Below is a small trained network, with its code and all its weights. Each question gives an input and a class and asks what happens when units are switched off, that is, made to give their printed mean instead of their output.

import numpy as np


def w(rows, s, z=0):
    codes = np.array(rows[::2]) - 128.0
    scale = np.full(codes.shape[1], s)
    scale[-1] = z or s
    return codes * scale


def f(y):
    return y / 2 * (1 + np.tanh(0.7978845608 * (y + 0.044715 * y**3)))


def log_softmax(a):
    a = a - a.max(-1, keepdims=True)
    return a - np.log(np.exp(a).sum(-1, keepdims=True))


def net(x, mask):
    res = np.array(x, float).reshape(1, 5) / 4 @ E
    y = f(res @ A[0][:, :-1].T + A[0][:, -1])
    res = res + np.where(mask, y, B[0][:, -1]) @ B[0][:, :-1]
    return log_softmax(res[-1] @ U[:, :-1].T + U[:, -1])


A, B = {}, {}
E = w([
[172,106,137,125,219,199,224],'x0',
[235,118,109,148,172,121,48],'x1',
[217,161,181,169,33,152,148],'x2',
[118,156,133,50,101,244,64],'x3',
[152,254,158,13,148,70,140],'x4',
],0.0088)
A[0] = w([
[239,149,162,140,35,140,179,88],'n0',
[173,68,116,184,152,145,54,111],'n1',
[191,131,144,121,207,198,229,107],'n2',
[137,127,116,128,69,77,58,139],'n3',
[130,138,128,78,113,229,75,139],'n4',
[177,155,119,154,75,147,155,110],'n5',
[138,110,127,161,140,67,163,47],'n6',
[108,133,120,134,84,88,73,68],'n7',
[83,151,162,140,97,86,90,104],'n8',
[158,124,129,173,143,30,171,199],'n9',
[56,124,138,129,77,157,214,224],'n10',
[104,46,115,204,104,174,117,124],'n11',
[69,93,101,82,251,94,76,96],'n12',
[198,131,126,128,178,119,80,255],'n13',
[164,212,137,45,153,73,152,90],'n14',
[193,169,128,90,170,88,93,103],'n15',
[108,83,122,152,121,165,111,55],'n16',
],0.015,0.0072)
B[0] = w([
[69,144,153,191,141,130,105,244],'n0',
[108,131,132,94,100,166,183,214],'n1',
[152,71,51,142,126,86,107,249],'n2',
[139,92,80,135,120,85,108,195],'n3',
[183,152,152,90,159,148,63,219],'n4',
[85,143,137,154,154,137,126,182],'n5',
[145,130,112,118,195,254,125,172],'n6',
[137,87,78,150,157,139,136,166],'n7',
[133,96,89,131,127,122,131,171],'n8',
[173,153,155,85,131,132,64,239],'n9',
[76,133,126,72,74,145,148,229],'n10',
[181,152,157,150,125,84,168,234],'n11',
[72,150,154,204,132,124,94,219],'n12',
[71,129,118,75,76,113,129,231],'n13',
[180,139,155,151,116,134,198,237],'n14',
[124,127,134,111,126,167,184,199],'n15',
[147,127,123,157,158,183,170,162],'n16',
],0.036,0.015)
U = w([
[221,136,162,168,87,127,254,155],'0',
[53,147,156,245,133,125,83,116],'1',
[181,2,15,153,105,100,113,82],'2',
[213,154,146,58,166,199,45,78],'3',
[90,116,108,64,9,183,184,191],'4',
[137,139,159,73,4,51,119,254],'5',
[148,104,177,100,141,56,147,58],'6',
],0.0099,0.0052)

Each question gives the input, the list of numbers given to net, and the class t.
The units are the neurons (one row each of A and B). Each row of codes is followed by its name. A weight is (code - 128) times the scale printed after its matrix; where a second scale follows, it is the last column's (A, B and U).
mask holds one flag per neuron, in row order. A switched-off neuron (its flag False) gives its mean, the last column of its row in B, instead of its output. The means were averaged over made-up inputs and are rounded, as every weight is.
A unit's drop is (log p(t) with every unit on - log p(t) with that unit switched off) / (log p(t) with every unit on - log p(t) with every unit switched off).
The circuit of an input: a set's keep is (log p(t) with only the set's units on - log p(t) with every unit switched off) / (log p(t) with every unit on - log p(t) with every unit switched off). Starting from the 12 units with the biggest drops (on a tie, the unit counted first), units are removed one at a time, each time the one whose removal leaves the highest keep (on an exact tie, the one counted first), for as long as the keep stays at least 0.8.
units of the circuit, in order: the units of the circuit, biggest drop first
unit that matters most: the unit with the biggest drop
k most important neurons: the k neurons with the biggest drops, biggest first
drop of u: that unit's drop, to one decimal
input [5,7,8,-7,2], class 1: 2 most important neurons -> [n0, n4]
input [-2,-8,7,-8,-5], class 3: units of the circuit, in order -> [n9]
input [-7,4,3,6,7], class 0: 4 most important neurons -> [n14, n2, n15, n9]
input [-7,-3,6,-8,-1], class 3: 2 most important neurons -> [n9, n2]
input [6,2,-5,1,-1], class 2: 2 most important neurons -> [n2, n0]
input [4,-4,0,3,-4], class 0: 3 most important neurons -> [n13, n11, n9]
input [-3,-4,-3,-4,-4], class 0: 4 most important neurons -> [n13, n11, n4, n2]
input [-1,0,-4,-6,3], class 3: 2 most important neurons -> [n9, n0]
input [8,-7,-8,5,-6], class 1: 3 most important neurons -> [n12, n3, n14]
input [-4,7,1,0,4], class 4: 2 most important neurons -> [n13, n15]
input [7,-3,1,6,2], class 2: 2 most important neurons -> [n2, n9]
input [-2,-5,4,-6,-5], class 3: 4 most important neurons -> [n9, n6, n14, n13]
input [4,-6,-6,-2,-4], class 1: 3 most important neurons -> [n12, n1, n13]
input [-8,2,3,7,-4], class 2: unit that matters most -> n3
input [-3,6,6,-1,0], class 1: 4 most important neurons -> [n0, n10, n5, n14]
input [1,7,3,-8,4], class 3: 2 most important neurons -> [n9, n6]
input [-6,5,6,0,8], class 0: 2 most important neurons -> [n14, n15]
input [-4,-7,3,-8,-5], class 3: drop of n9 -> 0.9
input [0,0,3,0,-4], class 0: drop of n13 -> 0.4
input [7,-3,-6,1,-6], class 2: drop of n2 -> 4.5
input [1,1,6,0,2], class 1: drop of n15 -> 0.0
input [-6,3,-1,2,-8], class 0: units of the circuit, in order -> [n11]
